A =
[[ 11   1 -29  45  39]
 [ 18 -56  -5  23  22]
 [ -4 -18  24 -11  -6]
 [ 11 -15   2  -8   5]
 [  6   2  50   1  43]
 [  2   7  -1   6  38]
 [-18 -22 -50  15 -30]
 [ 21 -30   0 -37  -6]
 [ 15 -15 -44 -39 -34]
 [ 27 -31   3   3 -15]
 [ 10  25 -19  38  43]
 [ 39   2 -19 -34 -19]
 [ 11   2 -36 -12  -8]
 [-21 -21   0  15 -21]
 [ -4  -3  -1  30 -13]]
Rows and columns are counted from 1.
(1, 1)	11
(6, 3)	-1
(12, 3)	-19
(8, 3)	0
(13, 4)	-12
(7, 4)	15
(11, 3)	-19
(11, 5)	43
(7, 1)	-18
(10, 1)	27
(13, 3)	-36
(14, 1)	-21
(1, 4)	45
(2, 2)	-56
(7, 3)	-50
(3, 4)	-11
(13, 1)	11
(6, 2)	7
(5, 4)	1
(11, 4)	38
(13, 2)	2
(2, 4)	23
(15, 4)	30
(15, 3)	-1
(5, 1)	6
(5, 2)	2
(6, 1)	2
(6, 4)	6
(9, 2)	-15
(2, 3)	-5
(4, 1)	11
(14, 2)	-21
(4, 5)	5
(8, 2)	-30
(8, 1)	21
(14, 3)	0
(15, 2)	-3

m =
[[6814 7165 6996 6629 2488 5550 5016 4572 7424 6737 5075 7172 4060 5496
  6888]
 [6037 5156 6751 5938 5040 5396 5372 4548 6194 7272 3999 5431 5624 6310
  5250]
 [4658 6118 3433 5874 4259 5796 6437 4216 5574 3881 5410 4969 5634 4431
  4312]
 [5276 6045 4284 6573 6486 5902 6377 4014 5788 5912 5526 5652 7829 4152
  5463]
 [6701 4012 6446 6501 4423 5179 6156 5375 5673 3804 6271 4072 3487 7232
  4011]]
Rows and columns are counted from 1.
row 1 col 1 = 6814
row 1 col 15 = 6888
row 2 col 10 = 7272
row 2 col 12 = 5431
row 4 col 5 = 6486
row 4 col 15 = 5463
row 4 col 14 = 4152
row 5 col 4 = 6501
row 1 col 8 = 4572
row 2 col 14 = 6310
row 2 col 6 = 5396
row 3 col 5 = 4259
row 4 col 12 = 5652
row 3 col 13 = 5634
row 5 col 12 = 4072
row 1 col 6 = 5550
row 3 col 6 = 5796
row 1 col 2 = 7165
row 1 col 9 = 7424
row 4 col 9 = 5788
row 2 col 8 = 4548
row 4 col 4 = 6573
row 2 col 1 = 6037
row 4 col 2 = 6045
row 2 col 5 = 5040
row 3 col 11 = 5410
row 1 col 5 = 2488
row 5 col 1 = 6701
row 1 col 10 = 6737
row 3 col 9 = 5574

M =
-0.6   0.5  -0.2   1.0   1.3   1.7   1.1  -1.1   0.6
-0.3   2.5   0.5   2.5  -1.5  -0.6   1.4   1.0   0.5
 0.6  -0.2   0.7   1.7   1.6   1.5   0.4   0.1  -1.0
-1.1  -1.1  -0.2  -1.0   1.4  -0.6  -0.6   1.4   0.3
-0.8   0.8  -2.1   0.9   0.9   2.8  -0.2  -1.6  -0.5
 0.3  -1.1  -2.6  -0.6  -0.2   0.1  -0.5   0.7  -0.6
-0.7   0.8  -0.4  -0.1  -0.9   2.1  -1.4  -1.9   0.8
 1.3  -0.8   1.3   1.8   1.2   0.2  -0.2   1.5  -1.4
-0.2  -0.7  -2.0  -0.6  -1.7  -0.3   0.5  -0.4   0.3
 0.4  -0.9  -0.9  -0.5  -0.3  -0.7  -0.4   2.3  -0.9
-0.5   0.1   0.3  -0.4   0.8  -0.5   0.9   0.8   2.0
 0.7   0.1   1.4  -0.6   1.0   0.3  -0.4  -1.1   1.7
Indices start at 1.
(1, 1)	-0.6
(11, 6)	-0.5
(5, 2)	0.8
(8, 8)	1.5
(10, 6)	-0.7
(9, 7)	0.5
(6, 5)	-0.2
(1, 9)	0.6
(12, 9)	1.7
(2, 2)	2.5
(5, 8)	-1.6
(8, 1)	1.3
(11, 7)	0.9
(9, 6)	-0.3
(3, 8)	0.1
(4, 1)	-1.1
(4, 7)	-0.6
(2, 3)	0.5
(4, 6)	-0.6
(10, 3)	-0.9
(1, 3)	-0.2
(8, 7)	-0.2
(8, 9)	-1.4
(7, 4)	-0.1
(11, 2)	0.1
(12, 3)	1.4
(12, 7)	-0.4
(4, 2)	-1.1
(12, 6)	0.3
(11, 1)	-0.5
(11, 5)	0.8
